A =
[[ -95.0   49.1    9.4  -28.1  -68.3  -15.5  -39.8   39.8  116.5  -37.3
  -159.6   35.4  -24.0  130.2]
 [   7.2  -32.5    0.9   25.8   68.4 -138.3  -36.4    4.5 -149.5 -159.1
    49.9 -113.6   34.8 -189.6]
 [ -17.4 -147.7 -150.3 -138.4 -152.3   93.5  -19.7 -212.7  -69.6  128.8
    -3.9   -5.0 -167.2  -31.9]
 [  25.6   55.7  136.6  169.7  205.2 -159.8  -27.4  179.9 -102.4 -173.4
    54.5  -94.2  178.0 -174.1]]
Rows and columns are counted from 0.
(0, 0) = -95.0
(2, 12) = -167.2
(1, 12) = 34.8
(1, 8) = -149.5
(0, 12) = -24.0
(1, 11) = -113.6
(2, 7) = -212.7
(2, 6) = -19.7
(3, 0) = 25.6
(1, 10) = 49.9
(1, 0) = 7.2
(2, 1) = -147.7
(2, 13) = -31.9
(3, 4) = 205.2
(3, 1) = 55.7
(2, 10) = -3.9
(2, 9) = 128.8
(1, 13) = -189.6
(3, 2) = 136.6
(0, 10) = -159.6
(1, 2) = 0.9
(3, 8) = -102.4
(0, 13) = 130.2
(0, 9) = -37.3
(1, 1) = -32.5
(2, 4) = -152.3
(3, 10) = 54.5

data = ((-5, -8, 2, -6, 3, 2, -10, -11, -2, -8, -3, 7), (19, 26, -33, -32, 26, -36, 20, 18, 27, -30, -32, 28), (-6, -3, -6, 0, -4, -7, 0, -2, -2, -2, 0, -5), (-4, 1, -1, -2, -4, -10, 6, -1, -1, 0, -4, -9), (30, -36, -31, 29, -34, 23, -36, 27, -35, 3, 29, 13))
data[0][0] -> -5
data[3][0] -> -4
data[4][4] -> -34
data[:, 3] -> [-6, -32, 0, -2, 29]
data[:, 0] -> [-5, 19, -6, -4, 30]
data[4][11] -> 13
data[3] -> [-4, 1, -1, -2, -4, -10, 6, -1, -1, 0, -4, -9]
data[:, 11] -> [7, 28, -5, -9, 13]
data[2][8] -> -2
data[1][11] -> 28
data[3][8] -> -1
data[0][5] -> 2
data[1] -> [19, 26, -33, -32, 26, -36, 20, 18, 27, -30, -32, 28]
data[2][2] -> -6
data[0][3] -> -6
data[4][0] -> 30
data[0][2] -> 2
data[0] -> [-5, -8, 2, -6, 3, 2, -10, -11, -2, -8, -3, 7]
data[:, 9] -> [-8, -30, -2, 0, 3]
data[3][2] -> -1
data[3][10] -> -4
data[:, 6] -> [-10, 20, 0, 6, -36]
data[:, 8] -> [-2, 27, -2, -1, -35]
data[3][3] -> -2
data[1][8] -> 27
data[4][6] -> -36
data[:, 5] -> [2, -36, -7, -10, 23]
data[3][11] -> -9
data[3][7] -> -1
data[1][4] -> 26
data[3][4] -> -4
data[3][9] -> 0
data[4][3] -> 29

grid =
[[ 21 -15  75 -13  -5  17   6  52  19]
 [ -2  -4 -34 -28 -10  14 -28  44 -11]
 [ 15  -7 -40  -5  23 -22   4 -38 -18]
 [-13  16 -23  37  -9  22  11  57 -29]
 [ -1 -21  -2  28   9 -37  15 101 -10]
 [  9  14  69  27 -10 -15  -7 -17 -66]
 [ -3 -16  -9  21  -8  23  26   5  -2]
 [ 17  -8  18 -31   5  -6  34 -51 -28]
 [ -1   7 -10  -4  -4  -1  43 -25  11]
 [ -1  -3 -25   9   9 -21  -2   6 -11]
 [ -1   7 -40  15 -13 -10  23 -48 -37]]
grid[0,-9] => 21
grid[6] => [-3, -16, -9, 21, -8, 23, 26, 5, -2]
grid[-7,6] => 15
grid[:, 6] => [6, -28, 4, 11, 15, -7, 26, 34, 43, -2, 23]
grid[3,-7] => -23
grid[4,8] => -10
grid[-8,3] => 37
grid[:, 1] => [-15, -4, -7, 16, -21, 14, -16, -8, 7, -3, 7]
grid[-3,0] => -1
grid[4] => [-1, -21, -2, 28, 9, -37, 15, 101, -10]
grid[-11,3] => -13
grid[-5,-1] => -2
grid[-7,-9] => -1
grid[8,6] => 43
grid[4,7] => 101
grid[-7,1] => -21
grid[:, -4] => [17, 14, -22, 22, -37, -15, 23, -6, -1, -21, -10]
grid[0,8] => 19
grid[-4,8] => -28
grid[-3,1] => 7
grid[5,0] => 9
grid[9] => [-1, -3, -25, 9, 9, -21, -2, 6, -11]
grid[-4,-7] => 18
grid[:, 4] => [-5, -10, 23, -9, 9, -10, -8, 5, -4, 9, -13]
grid[9,-3] => -2
grid[-2,-9] => -1
grid[0] => [21, -15, 75, -13, -5, 17, 6, 52, 19]
grid[3,-2] => 57
grid[6,0] => -3
grid[-8,0] => -13
grid[-10,-2] => 44

M =
483	330	311	448	126	469	454	349	359	486	438	520	525	417	653	463
490	601	585	493	494	523	383	372	586	486	417	457	637	298	369	396
536	498	473	579	775	475	495	453	363	362	438	568	382	361	378	482
470	477	508	495	461	361	500	749	599	427	401	331	496	541	275	465
491	583	485	663	673	374	529	752	632	439	407	577	355	555	280	452
Rows and columns are counted from 0.
(0, 0) -> 483
(3, 6) -> 500
(2, 15) -> 482
(1, 15) -> 396
(1, 4) -> 494
(0, 11) -> 520
(2, 12) -> 382
(0, 10) -> 438
(1, 6) -> 383
(1, 11) -> 457
(1, 9) -> 486
(4, 6) -> 529
(3, 7) -> 749
(4, 1) -> 583
(0, 9) -> 486
(3, 0) -> 470
(3, 9) -> 427
(3, 1) -> 477
(4, 15) -> 452
(1, 5) -> 523
(2, 11) -> 568
(3, 11) -> 331

B = ((45, 14, -34, -23, 48, 32, 36, 61, -19, 15, 19, 24, 3, -1, 15), (52, 13, 25, -28, 11, 0, 43, 39, -36, 17, 65, 60, 8, -9, 8), (2, 15, -41, 28, 45, 41, 4, 29, 38, 9, -37, -22, 10, 23, 23), (-14, 18, -24, 44, 31, 37, -10, 6, 52, 13, -40, -32, 17, 34, 18), (-23, 15, -9, 49, 20, 30, -16, -8, 59, 11, -39, -36, 18, 35, 15), (-16, 18, -21, 46, 30, 37, -11, 3, 55, 14, -40, -33, 18, 36, 18), (47, 16, -23, -23, 43, 27, 38, 58, -21, 18, 29, 31, 6, 0, 14), (48, 15, -22, -23, 42, 26, 39, 58, -22, 17, 30, 32, 5, -1, 14), (8, 15, 79, 17, -30, -19, 10, -24, 4, 20, 57, 39, 23, 14, 0), (-17, 12, 62, 45, -23, -7, -8, -34, 40, 12, 13, 6, 23, 25, 9), (54, 15, 14, -30, 19, 6, 44, 45, -37, 19, 62, 57, 8, -7, 8))
Rows and columns are counted from 0.
row 0 col 0 => 45
row 4 col 2 => -9
row 9 col 2 => 62
row 2 col 10 => -37
row 10 col 4 => 19
row 7 col 4 => 42
row 3 col 9 => 13
row 7 col 8 => -22
row 3 col 4 => 31
row 0 col 13 => -1
row 5 col 9 => 14
row 6 col 4 => 43
row 8 col 9 => 20
row 8 col 11 => 39
row 8 col 13 => 14
row 10 col 8 => -37
row 9 col 1 => 12
row 2 col 7 => 29
row 10 col 6 => 44
row 8 col 8 => 4
row 8 col 10 => 57
row 6 col 12 => 6
row 7 col 0 => 48
row 1 col 5 => 0
row 7 col 7 => 58
row 8 col 12 => 23
row 6 col 1 => 16
row 4 col 0 => -23
row 3 col 2 => -24
row 9 col 13 => 25
row 9 col 10 => 13
row 6 col 10 => 29
row 9 col 11 => 6
row 2 col 3 => 28
row 8 col 7 => -24
row 9 col 3 => 45
row 7 col 1 => 15
row 7 col 10 => 30
